Each row has a name. Each piece below is followed by the name of the row it came from, unless a question asks for something else. Each question is about the rows just above it.

k297: [-12.1   8.0 -29.3 -13.4  19.0  -5.4  15.0  13.4 -37.3 -31.1 -51.7 -25.3
  38.8  14.4 -11.6 -23.3  17.0 -24.7  22.3 -13.7  12.5 -36.1   4.6   5.4
   7.0  24.8 -16.2 -36.8  -2.1  17.6]
k488: [-30.9  34.5  18.3 -20.2 -19.9  -0.4 -26.5  -0.5  -9.5 -12.1   8.0 -29.3
 -13.4  19.0  -5.4  15.0  13.4 -37.2 -31.1 -51.7 -25.3  -6.1 -81.6  36.1
 -36.9  34.0  -6.2  -7.6 -46.7   4.5]
k808: [ 26.7  -1.0   1.6  40.9  29.1 -40.1   7.1  24.5  15.8  50.8 -44.6  -4.1
  -8.9 -28.8  17.1  45.2 -35.0  41.3  22.8 -10.6  -5.0  66.3  30.5  48.7
 -46.0  -8.5   9.5  -4.9  28.5 -10.0]
k812: [  9.9 -36.7   0.3  29.1   5.2 -18.0 -38.6 -10.2  26.6 -42.7   5.5 -23.7
 -41.4  62.3  28.1  -7.8 -36.6   8.6  57.5  -3.4  28.4   6.3 -36.9  36.1
  34.0 -81.6 -14.2  -2.7 -32.5 -23.3]
Where do [-36.9  36.1  34.0 -81.6] appear? : k812
What are the next 2 entries after [ 34.5  18.3 -20.2]? : [-19.9  -0.4]
The next 2 entries after [-12.1   8.0 -29.3 -13.4  19.0  -5.4  15.0  13.4 -37.2 -31.1 -51.7 -25.3]: : [ -6.1 -81.6]
The next 2 entries after [-24.7  22.3 -13.7  12.5 -36.1   4.6   5.4   7.0  24.8]: : [-16.2 -36.8]
Which row holds [ -6.1 -81.6  36.1 -36.9  34.0  -6.2]? : k488
find: [  5.5 -23.7 -41.4  62.3  28.1] : k812

k488: [ -1.2   0.9 -34.8  14.2   7.2 -24.5  16.0 -13.0]
k348: [-16.0  -3.4  17.7 -49.8  15.5 -11.9  13.8 -10.7]
k274: [ 34.3  15.1   8.0 -44.4   0.1 -33.3 -18.5  41.7]
k812: [ -0.5  11.1 -21.1  34.2  18.6  15.8  -9.9 -12.3]
k707: [  4.6 -21.5  21.9  14.4  30.9  54.5   6.2 -10.1]
k257: [ -5.9  -4.4 -36.3 -18.5  -0.5  38.6  13.6   2.5]
k808: [  5.6 -14.1  13.0  10.5 -23.7  67.4   4.2  19.6]
Give the next 2 entries after [-14.1  13.0  10.5 -23.7  67.4]. : [ 4.2 19.6]
Give the next 2 entries after [ 11.1 -21.1]. : [34.2 18.6]
find: [ 34.2  18.6  15.8  -9.9 -12.3] : k812

k348: [12.7 -0.4  1.5 -0.1  0.7 -0.2 -1.2 -3.6  3.7 -0.6]
k465: [ 40.1   0.1  -0.8  -0.5   0.4  -0.1   4.7 -27.8  -1.7   1.9]
k957: [12.7 -0.4  1.5 -0.1  0.7 -0.2 -1.2 -3.6  3.7  1.6]
k745: [54.4 -0.8  1.7 -1.0  0.9  0.0 -0.3 -6.5  4.8 -0.5]
k297: [ -1.8   1.9  -0.8  -0.5   0.6   0.8   4.7 -27.8  -1.7   1.9]
k257: [ 40.1   0.1  -0.8  -0.5   0.4   0.8   4.7 -27.8  -1.7   1.9]
[ 40.1   0.1  -0.8  -0.5   0.4  -0.1   4.7 -27.8  -1.7   1.9] is in which row? : k465
[ 40.1   0.1  -0.8  -0.5   0.4   0.8   4.7 -27.8  -1.7   1.9] is in which row? : k257
[0.4 0.8] is in which row? : k257

k257: [-61.8 -14.8  69.3 -32.4  60.2  20.0  45.0]
k488: [  2.6  13.6  24.0  10.6  22.4  25.3 -13.4]
k707: [-18.0  63.2 -68.0   1.2 -54.2  37.0  -7.9]
k808: [ 58.9   2.9 -15.4  17.6  -6.7   8.0 -24.0]
k274: [-48.9  15.3  21.8 -33.7  -5.3   6.6 -12.8]
k297: [ 66.0  55.9 -72.2  -3.9  24.7  -0.5 -46.1]
k957: [ 10.7  -1.2  -4.6 -11.6  -6.3 -25.1  -8.7]
k812: [-40.0 -28.8   4.4  10.1  41.4 -26.9 -14.3]
k745: [-18.0  63.2 -68.0  74.3 -54.2  37.0  -7.9]
k75: [  2.0   2.9 -15.4  17.6  -6.7   8.0 -24.0]
The next 2 entries after [-72.2  -3.9]: : [24.7 -0.5]
The row with [-40.0 -28.8   4.4  10.1  41.4] is : k812
What are the next 2 entries after [-28.8   4.4]? : [10.1 41.4]

k348: [-53.4 -34.8  -7.3  15.1 -22.7   7.9   5.0  25.5  -8.6]
k488: [-29.7 -42.0 -33.3  -3.6   8.3  -0.2 -27.6 -12.3  27.4]
k812: [ 15.2   9.9 -11.1  -6.7   9.3  21.1  -6.0  16.2 -42.9]
k75: [-21.5 -25.9   1.7 -12.3 -11.5   8.0  18.5  16.1 -40.2]
k957: [ 54.4  -2.1   5.5 -27.2 -47.1  20.0 -27.4 -21.2  12.4]
k707: [  9.3   9.9  -6.7 -11.1  15.2   9.3  21.1  -6.0  16.0]
The row with [  9.9  -6.7 -11.1  15.2   9.3  21.1  -6.0  16.0] is : k707
Give the next 2 entries after [ 15.2   9.9 -11.1  -6.7   9.3]. : [21.1 -6.0]
What are the next 2 entries after [ -2.1   5.5 -27.2 -47.1  20.0 -27.4]? : [-21.2  12.4]

k808: [-53.0 -20.1  -9.9 -37.8]
k75: [-53.0 -20.1  25.0 -42.1]
k745: [54.5 -7.0 -7.8  4.9]
k348: [-30.8  43.1  -7.9 -82.5]
k465: [ 38.3 -44.1 -60.8  -3.8]
k707: [-19.1   7.6  23.2 -90.9]
find: [54.5 -7.0 -7.8  4.9] : k745
find: [-30.8  43.1  -7.9] : k348
Which row holds [-30.8  43.1]? : k348
Where do [ 38.3 -44.1 -60.8  -3.8] appear? : k465
find: [-30.8  43.1  -7.9 -82.5] : k348

k75: [-36.6 -17.2  34.8  -6.3   8.5  -0.5  26.8 -43.2  -9.4   9.5 -24.7   6.5]
k707: [ -2.2 -21.7  41.2  47.5  31.3  35.1  74.3   9.1  41.5  -7.0  57.6 -32.7]
k957: [-14.2  -5.5  11.0  25.5 -15.9   0.9 -11.1 -11.1  26.1  -3.0 -44.2   8.7]
k257: [-25.8 -40.4  14.9  20.6  27.7  -4.3  37.8 -32.4  24.5  -6.9  -5.1  -4.1]
k808: [-43.0 -14.1  -5.5  11.0  25.5 -15.9   0.9 -11.1  26.1  -3.0 -44.2   8.7]
k297: [-43.0 -14.1  -5.5 -18.6  25.5 -15.9   0.9 -11.1  26.1  -3.0 -44.2   8.7]
k465: [68.1 42.6 27.1  7.4  2.0 32.8 13.3 28.1 -4.8 36.2 51.6 35.6]
[-21.7  41.2  47.5  31.3  35.1] is in which row? : k707
What are the next 2 entries after [-15.9   0.9 -11.1 -11.1  26.1]? : [ -3.0 -44.2]
Give the next 2 entries after [-14.1  -5.5  11.0  25.5 -15.9   0.9 -11.1]. : [26.1 -3.0]

